Here is a tiny trained network, its code and every weight. The questions are about switching its units off for an input and a target symbol, where a switched-off unit gives its printed mean instead of its output.

import numpy as np


def w(rows, s, z=0):
    codes = np.array(rows[::2]) - 128.0
    scale = np.full(codes.shape[1], s)
    scale[-1] = z or s
    return codes * scale


def f(y):
    return y / 2 * (1 + np.tanh(0.7978845608 * (y + 0.044715 * y**3)))


def softmax(a):
    e = np.exp(a - a.max(-1, keepdims=True))
    return e / e.sum(-1, keepdims=True)


def log_softmax(a):
    a = a - a.max(-1, keepdims=True)
    return a - np.log(np.exp(a).sum(-1, keepdims=True))


def net(x, mask):
    ids = ['αδεζθπσφψ'.index(c) for c in x.split()]
    T = len(ids)
    res = E[ids] + P[:T]
    r = res
    for j in range(3):
        rows = slice(4 * j, 4 * j + 4)
        q, k, v = (r @ M[0][rows].T for M in (Q, K, V))
        z = softmax(np.where(np.tri(T) > 0, q @ k.T / 4**0.5, -1e9)) @ v
        o = O[0][rows]
        res = res + np.where(mask[j], z, o[:, -1]) @ o[:, :-1]
    y = f(res @ A[0][:, :-1].T + A[0][:, -1])
    res = res + np.where(mask[3:27], y, B[0][:, -1]) @ B[0][:, :-1]
    return log_softmax(res[-1] @ U[:, :-1].T + U[:, -1])


Q, K, V, O, A, B = {}, {}, {}, {}, {}, {}
E = w([
[214,47,66,107,90,106,134,81,214],'α',
[206,112,215,174,47,147,116,223,24],'δ',
[91,78,110,86,230,125,101,75,151],'ε',
[94,131,173,154,234,82,116,135,61],'ζ',
[155,117,204,243,140,52,142,126,184],'θ',
[32,9,145,152,79,173,99,231,111],'π',
[86,207,162,121,45,217,159,70,107],'σ',
[186,116,100,130,254,180,192,173,177],'φ',
[188,82,96,119,168,78,56,73,40],'ψ',
],0.0051)
P = w([
[113,182,123,50,126,80,103,190,165],'0',
[104,162,143,142,146,109,95,146,190],'1',
[165,105,212,45,151,124,147,113,135],'2',
[119,119,86,145,110,100,210,118,92],'3',
[117,129,118,154,133,158,93,121,144],'4',
[162,72,235,54,148,156,153,97,117],'5',
[108,103,96,176,109,127,205,102,78],'6',
[122,121,119,163,116,191,76,122,139],'7',
[167,53,254,66,137,186,165,81,108],'8',
[115,84,103,194,112,149,214,88,59],'9',
[127,115,115,167,116,199,74,112,137],'10',
],0.0074)
Q[0] = w([
[196,121,179,80,170,107,100,137,156],'head 0',
[116,74,167,112,130,140,64,192,161],'head 0',
[125,33,136,146,123,138,190,124,95],'head 0',
[115,164,34,176,131,63,125,171,110],'head 0',
[150,104,211,201,129,98,131,150,141],'head 1',
[124,122,198,43,219,184,86,152,135],'head 1',
[158,79,148,102,110,153,193,112,25],'head 1',
[143,127,112,116,111,153,3,128,139],'head 1',
[168,137,75,119,199,190,118,137,182],'head 2',
[138,185,177,141,195,156,145,197,76],'head 2',
[141,89,27,181,126,85,220,146,86],'head 2',
[140,79,196,70,155,111,171,71,82],'head 2',
],0.029)
K[0] = w([
[163,85,124,186,129,220,91,91,90],'head 0',
[80,19,159,154,126,165,132,134,145],'head 0',
[99,134,101,79,51,107,87,239,98],'head 0',
[158,108,74,117,211,52,89,140,162],'head 0',
[141,153,217,174,40,85,137,160,148],'head 1',
[90,72,153,183,73,240,163,105,65],'head 1',
[131,157,134,5,81,171,67,210,86],'head 1',
[189,74,140,182,173,127,94,81,62],'head 1',
[195,146,149,131,151,170,213,178,184],'head 2',
[59,162,148,157,238,188,159,184,98],'head 2',
[139,230,91,24,132,41,120,205,189],'head 2',
[87,70,198,117,62,135,82,190,91],'head 2',
],0.025)
V[0] = w([
[80,202,132,84,103,185,165,31,173],'head 0',
[64,153,98,141,196,196,121,123,123],'head 0',
[152,79,87,92,220,55,126,104,150],'head 0',
[41,5,80,122,124,178,104,123,173],'head 0',
[119,98,71,153,122,111,23,42,107],'head 1',
[163,110,133,249,126,163,143,114,150],'head 1',
[209,186,178,172,47,122,100,202,92],'head 1',
[202,114,50,99,114,188,122,154,218],'head 1',
[224,135,120,139,117,139,103,110,211],'head 2',
[121,98,152,118,36,50,128,115,173],'head 2',
[144,57,151,94,175,82,105,225,153],'head 2',
[170,71,55,145,122,211,73,107,97],'head 2',
],0.017)
O[0] = w([
[167,117,52,178,160,119,76,56,88,160],'head 0',
[113,98,161,188,168,131,84,127,93,140],'head 0',
[61,153,117,119,88,205,118,150,97,124],'head 0',
[77,98,126,88,193,133,24,152,163,152],'head 0',
[106,93,187,150,49,178,89,68,156,41],'head 1',
[165,97,117,188,88,137,128,208,161,28],'head 1',
[200,158,126,100,136,187,63,207,90,92],'head 1',
[135,119,143,148,209,199,174,134,192,100],'head 1',
[133,94,54,155,148,171,143,95,166,107],'head 2',
[161,101,119,67,99,124,83,117,199,122],'head 2',
[137,10,119,133,110,94,114,124,83,253],'head 2',
[116,138,90,86,171,193,190,119,86,38],'head 2',
],0.013,0.0052)
A[0] = w([
[215,126,137,72,158,140,175,102,96,63],'neuron 0',
[158,168,85,136,103,80,170,71,134,95],'neuron 1',
[159,138,33,111,128,133,112,184,80,113],'neuron 2',
[108,164,136,200,35,166,105,115,187,99],'neuron 3',
[159,96,153,195,95,124,136,173,169,130],'neuron 4',
[114,178,128,86,152,211,175,94,182,109],'neuron 5',
[131,124,96,113,11,101,88,143,113,101],'neuron 6',
[113,80,193,90,147,126,107,108,178,118],'neuron 7',
[77,239,141,144,164,93,81,163,176,161],'neuron 8',
[65,240,182,75,77,190,207,114,134,63],'neuron 9',
[41,216,108,163,78,84,108,182,41,98],'neuron 10',
[91,101,76,198,124,84,75,148,147,118],'neuron 11',
[156,101,129,89,83,116,196,110,111,85],'neuron 12',
[127,177,109,96,94,123,111,214,153,189],'neuron 13',
[116,101,99,166,71,70,193,144,206,152],'neuron 14',
[83,181,109,136,193,175,219,155,109,108],'neuron 15',
[130,140,192,21,162,133,178,158,144,102],'neuron 16',
[68,143,104,183,120,118,64,208,214,2],'neuron 17',
[223,120,196,122,123,107,187,47,94,120],'neuron 18',
[89,142,8,116,111,173,127,133,151,111],'neuron 19',
[124,175,131,37,165,69,127,143,166,86],'neuron 20',
[67,130,137,119,115,56,201,58,207,88],'neuron 21',
[148,64,105,65,118,60,192,150,107,123],'neuron 22',
[91,169,1,228,84,117,78,170,196,106],'neuron 23',
],0.0073,0.0044)
B[0] = w([
[185,92,119,92,72,26,141,112,154,203],'neuron 0',
[110,66,147,132,143,200,93,170,102,200],'neuron 1',
[39,128,124,172,139,119,116,77,154,183],'neuron 2',
[168,12,214,120,81,134,188,127,59,146],'neuron 3',
[171,150,95,126,47,137,79,171,155,153],'neuron 4',
[185,174,124,40,192,175,92,71,172,135],'neuron 5',
[166,124,136,159,213,211,124,178,137,179],'neuron 6',
[122,90,110,172,131,179,85,90,59,221],'neuron 7',
[152,173,156,188,153,85,78,64,137,155],'neuron 8',
[240,164,167,242,183,52,62,28,165,134],'neuron 9',
[31,140,235,30,160,121,129,155,155,181],'neuron 10',
[108,186,138,73,157,34,168,114,126,211],'neuron 11',
[145,194,146,122,180,103,133,148,144,160],'neuron 12',
[56,157,56,163,72,182,141,103,143,180],'neuron 13',
[63,177,112,136,104,158,57,155,91,158],'neuron 14',
[143,114,90,184,206,135,226,183,58,161],'neuron 15',
[149,124,181,155,55,167,221,78,113,189],'neuron 16',
[220,114,30,72,124,16,192,165,139,162],'neuron 17',
[96,109,90,70,146,64,99,209,152,241],'neuron 18',
[161,114,82,35,183,191,136,99,122,138],'neuron 19',
[139,15,144,126,126,121,126,132,87,190],'neuron 20',
[86,162,54,134,16,98,167,115,182,221],'neuron 21',
[181,194,162,168,121,193,103,126,162,254],'neuron 22',
[142,186,231,120,108,155,250,64,145,164],'neuron 23',
],0.011,0.0079)
U = w([
[156,147,81,32,166,197,146,100,181,39],'α',
[213,134,158,72,22,101,253,168,169,4],'δ',
[22,139,77,137,33,95,163,86,125,207],'ε',
[82,183,202,39,164,132,133,183,123,113],'ζ',
[128,192,63,213,112,217,17,206,166,189],'θ',
[181,26,203,160,100,207,95,107,54,92],'π',
[186,77,49,77,182,30,44,172,134,143],'σ',
[127,130,77,164,195,145,238,179,58,134],'φ',
[205,245,204,220,179,123,112,14,176,153],'ψ',
],0.0025,0.0022)

Each question gives the input, a string of symbols that net reads in full, and the target symbol t.
The units are the heads (4 rows each of Q, K, V and O) and the neurons (one row each of A and B). Each row of codes is followed by its name. A weight is (code - 128) times the scale printed after its matrix; where a second scale follows, it is the last column's (O, A, B and U).
mask holds one flag per unit, heads first, then neurons. A switched-off unit (its flag False) gives its mean, the last column of its rows in O or B, instead of its output. The means were averaged over made-up inputs and are rounded, as every weight is.
A unit's drop is (log p(t) with every unit on - log p(t) with that unit switched off) / (log p(t) with every unit on - log p(t) with every unit switched off).
The circuit of an input: a set's keep is (log p(t) with only the set's units on - log p(t) with every unit switched off) / (log p(t) with every unit on - log p(t) with every unit switched off). Starting from the 12 units with the biggest drops (on a tie, the unit counted first), units are removed one at a time, each time the one whose removal leaves the highest keep (on an exact tie, the one counted first), for as long as the keep stays at least 0.8.
circuit, biggest first: the units of the circuit, biggest drop first
most important unit: the unit with the biggest drop
k most important neurons: the k neurons with the biggest drops, biggest first
which heads matter: for each layer, one digit per head in row order, 1 if its drop is at least 0.15 and else 0, layers parted by /
input ε ε ζ α ε ε θ ε α δ, target ε: circuit, biggest first : [head 1; neuron 21]
input σ φ ε φ ε, target φ: which heads matter : 111
input σ π ζ φ σ ψ ε ε φ σ δ, target θ: circuit, biggest first : [head 1; neuron 13]
input ε φ ζ φ ζ φ σ ψ ε α, target ε: which heads matter : 010
input ε δ ζ θ ζ σ ε φ, target φ: circuit, biggest first : [head 2; neuron 15]
input φ σ ε σ θ ψ, target σ: circuit, biggest first : [head 0; neuron 18]
input φ ε ζ σ, target φ: circuit, biggest first : [head 1; neuron 15]
input α ε ζ φ σ σ ε φ α σ, target α: most important unit : head 2
input ε ε φ ψ ζ, target ζ: circuit, biggest first : [neuron 10; head 0; head 2]
input φ σ φ ζ, target φ: circuit, biggest first : [head 1; neuron 15]
input ψ ε α ζ δ φ, target δ: circuit, biggest first : [head 0; neuron 16]
input ε ε α φ, target ε: which heads matter : 011
input ε ε π σ ε π ε σ θ σ, target ε: which heads matter : 011
input σ ε ε σ ε ζ π, target σ: circuit, biggest first : [head 0; head 1; neuron 18]
input φ ε ε φ ε φ σ ζ α, target σ: circuit, biggest first : [head 0; neuron 18]
input α θ ε σ σ ε ε ε θ ε, target α: 2 most important neurons : [neuron 5; neuron 19]
input φ ε ε ε ε ε σ ε, target ψ: circuit, biggest first : [head 2; neuron 8]
input ε ζ ε ε δ ε ζ φ σ δ ψ, target π: which heads matter : 010
input ζ σ ε ζ ζ ε ζ ε φ, target σ: which heads matter : 100
input θ φ ε σ σ σ φ ε ε σ α, target α: circuit, biggest first : [head 2; neuron 19]
input σ ζ ε ε φ ζ δ θ, target δ: which heads matter : 010
input θ ε ε ε, target θ: most important neuron : [neuron 14]
input ζ ψ ζ σ δ ε ζ ψ ε σ, target ζ: most important unit : neuron 10
input ψ ε θ ζ σ ε ε ε ε σ, target ψ: which heads matter : 100
input ε φ α σ σ π φ ψ ε, target π: which heads matter : 101
